Below is a small trained network, with its code and all its weights. Each question gives an input and a class and asks what happens when units are switched off, that is, made to give their printed mean instead of their output.

import numpy as np


def w(rows, s, z=0):
    codes = np.array(rows[::2]) - 128.0
    scale = np.full(codes.shape[1], s)
    scale[-1] = z or s
    return codes * scale


def norm(h):
    return h / np.sqrt((h * h).mean(-1, keepdims=True) + 1e-5)


def f(y):
    return np.maximum(y, 0)


def log_softmax(a):
    a = a - a.max(-1, keepdims=True)
    return a - np.log(np.exp(a).sum(-1, keepdims=True))


def net(x, mask):
    res = np.array(x, float).reshape(1, 4) / 4 @ E
    u = 0
    for l in range(3):
        y = f(norm(res) @ A[l][:, :-1].T + A[l][:, -1])
        res = res + np.where(mask[u : u + 9], y, B[l][:, -1]) @ B[l][:, :-1]
        u += 9
    return log_softmax(norm(res)[-1] @ U[:, :-1].T + U[:, -1])


A, B = {}, {}
E = w([
[42,82,111,95,182,97,82,68,113],'x0',
[71,72,149,91,83,210,201,150,175],'x1',
[100,197,84,61,170,73,238,148,190],'x2',
[81,161,112,81,135,164,48,255,113],'x3',
],0.00044)
A[0] = w([
[145,59,234,194,44,98,141,39,116,124],'L0N1',
[84,129,199,108,84,161,6,225,45,129],'L0N2',
[199,189,135,207,92,196,151,139,201,87],'L0N3',
[96,11,167,136,78,206,158,164,76,122],'L0N4',
[80,48,107,114,111,171,190,160,130,85],'L0N5',
[130,150,131,116,123,48,198,62,124,130],'L0N6',
[139,153,79,144,192,75,105,124,71,151],'L0N7',
[185,164,109,181,135,187,136,148,171,89],'L0N8',
[191,54,224,116,156,118,119,179,123,3],'L0N9',
],0.0011,0.0028)
B[0] = w([
[167,118,57,143,194,182,168,136,136,235],'L0N1',
[173,112,66,165,171,152,184,104,162,245],'L0N2',
[112,71,119,2,109,91,142,138,74,162],'L0N3',
[129,211,144,127,114,100,76,86,150,208],'L0N4',
[144,224,165,38,48,170,101,32,188,152],'L0N5',
[156,141,109,110,177,168,142,133,104,211],'L0N6',
[118,148,146,110,84,153,131,121,171,232],'L0N7',
[139,64,139,25,93,75,156,129,86,138],'L0N8',
[207,47,232,248,242,202,12,241,23,128],'L0N9',
],0.0017,0.0011)
A[1] = w([
[171,215,73,180,192,38,70,135,84,66],'L1N1',
[178,217,43,11,136,159,164,122,167,119],'L1N2',
[173,205,130,189,138,11,51,109,76,2],'L1N3',
[114,119,88,103,180,145,78,247,70,54],'L1N4',
[2,80,109,91,204,39,124,62,137,96],'L1N5',
[79,219,170,12,57,75,208,54,163,85],'L1N6',
[206,185,183,227,11,150,177,215,143,124],'L1N7',
[16,22,160,127,188,119,53,62,104,91],'L1N8',
[72,161,108,70,170,66,184,196,86,50],'L1N9',
],0.0012,0.00096)
B[1] = w([
[110,115,188,52,76,191,173,80,177,193],'L1N1',
[116,110,113,176,153,81,73,89,132,249],'L1N2',
[67,207,231,20,59,231,129,42,237,163],'L1N3',
[201,145,102,124,179,179,173,82,89,159],'L1N4',
[248,147,149,117,52,111,184,212,96,189],'L1N5',
[100,167,143,199,140,91,46,180,143,214],'L1N6',
[88,96,143,56,149,41,117,102,83,199],'L1N7',
[216,158,147,103,60,56,206,209,93,180],'L1N8',
[108,168,121,217,154,103,161,142,168,167],'L1N9',
],0.0016,0.0015)
A[2] = w([
[16,109,199,98,38,167,152,107,199,56],'L2N1',
[81,176,214,50,57,150,121,68,170,78],'L2N2',
[125,50,169,220,93,160,32,117,81,4],'L2N3',
[120,230,74,11,210,245,49,254,78,90],'L2N4',
[213,76,146,146,79,214,43,87,51,169],'L2N5',
[175,130,145,93,37,49,173,197,50,82],'L2N6',
[144,107,152,47,83,29,151,178,39,84],'L2N7',
[149,82,5,45,127,173,190,100,200,172],'L2N8',
[195,186,110,161,136,47,33,66,108,249],'L2N9',
],0.0015,0.0013)
B[2] = w([
[237,208,194,52,113,167,47,72,159,160],'L2N1',
[175,171,184,89,73,214,9,76,218,179],'L2N2',
[68,236,68,161,208,21,195,178,222,145],'L2N3',
[184,66,143,168,129,127,193,15,106,197],'L2N4',
[76,189,115,104,154,65,154,159,175,230],'L2N5',
[6,11,236,23,92,65,177,141,69,166],'L2N6',
[45,45,232,61,20,66,189,233,45,159],'L2N7',
[134,109,133,142,136,160,46,152,63,204],'L2N8',
[85,78,131,121,104,198,120,171,116,254],'L2N9',
],0.0021)
U = w([
[228,252,252,4,5,252,4,5,252,203],'0',
[29,4,251,4,4,4,252,252,4,213],'1',
[4,252,4,252,251,8,250,252,252,232],'2',
[252,4,5,247,251,252,249,4,5,217],'3',
[30,49,44,246,101,194,4,242,10,74],'4',
[250,204,4,250,4,11,8,202,4,4],'5',
],0.0033)

Each question gives the input, the list of numbers given to net, and the class t.
The units are the neurons (one row each of A and B). Each row of codes is followed by its name. A weight is (code - 128) times the scale printed after its matrix; where a second scale follows, it is the last column's (A, B and U).
mask holds one flag per neuron, layer by layer. A switched-off neuron (its flag False) gives its mean, the last column of its row in B, instead of its output. The means were averaged over made-up inputs and are rounded, as every weight is.
A unit's drop is (log p(t) with every unit on - log p(t) with that unit switched off) / (log p(t) with every unit on - log p(t) with every unit switched off).
The circuit of an input: a set's keep is (log p(t) with only the set's units on - log p(t) with every unit switched off) / (log p(t) with every unit on - log p(t) with every unit switched off). Starting from the 12 units with the biggest drops (on a tie, the unit counted first), units are removed one at a time, each time the one whose removal leaves the highest keep (on an exact tie, the one counted first), for as long as the keep stays at least 0.8.
circuit, biggest first: the units of the circuit, biggest drop first
most important unit: the unit with the biggest drop
top k neurons: the k neurons with the biggest drops, biggest first
k most important neurons of layer l: the k neurons of layer l with the biggest drops, biggest first
input [5,3,-6,5], class 2: circuit, biggest first	(L2N5, L2N3)
input [-7,5,-7,-2], class 1: most important unit	L1N7
input [8,-5,-8,2], class 1: 2 most important neurons of layer 0	(L0N6, L0N4)
input [-2,-1,-3,2], class 4: top 4 neurons	(L0N2, L1N6, L2N8, L2N9)
input [8,2,-2,-7], class 1: circuit, biggest first	(L1N8, L1N5, L2N7)
input [6,2,-8,0], class 2: top 2 neurons	(L0N2, L0N1)
input [-1,-6,-7,-1], class 2: top 3 neurons	(L2N5, L2N3, L0N4)
input [-2,2,3,0], class 4: top 3 neurons	(L1N2, L2N5, L2N9)
input [3,7,5,8], class 3: circuit, biggest first	(L2N4, L1N4, L2N5)
input [0,6,3,-8], class 3: top 3 neurons	(L0N1, L1N3, L1N1)
input [-2,4,5,1], class 2: circuit, biggest first	(L1N1, L1N2, L2N2, L2N6)
input [7,-6,3,-3], class 1: top 2 neurons	(L1N5, L1N8)
input [-3,-3,-4,6], class 3: circuit, biggest first	(L2N4, L0N2)
input [5,7,7,2], class 0: most important unit	L0N5
input [-7,-4,-8,2], class 2: circuit, biggest first	(L2N5, L2N3)
input [7,-6,5,-1], class 1: circuit, biggest first	(L1N5, L2N7)
input [6,7,-2,8], class 3: 2 most important neurons of layer 0	(L0N2, L0N7)
input [7,4,-5,-6], class 1: 2 most important neurons of layer 1	(L1N8, L1N5)
input [3,-2,-1,-3], class 4: top 3 neurons	(L0N1, L2N4, L2N8)
input [2,-8,-4,6], class 0: 2 most important neurons of layer 1	(L1N3, L1N1)
input [1,2,-2,5], class 3: circuit, biggest first	(L2N4)
input [4,4,-2,6], class 3: top 2 neurons	(L0N2, L2N4)
input [0,-2,-3,-2], class 4: top 2 neurons	(L0N1, L1N6)
input [0,-2,-5,0], class 2: 2 most important neurons of layer 2	(L2N5, L2N3)
input [-4,-5,4,-7], class 3: top 4 neurons	(L2N5, L2N2, L0N6, L0N4)
input [0,4,5,6], class 3: 2 most important neurons of layer 0	(L0N4, L0N7)
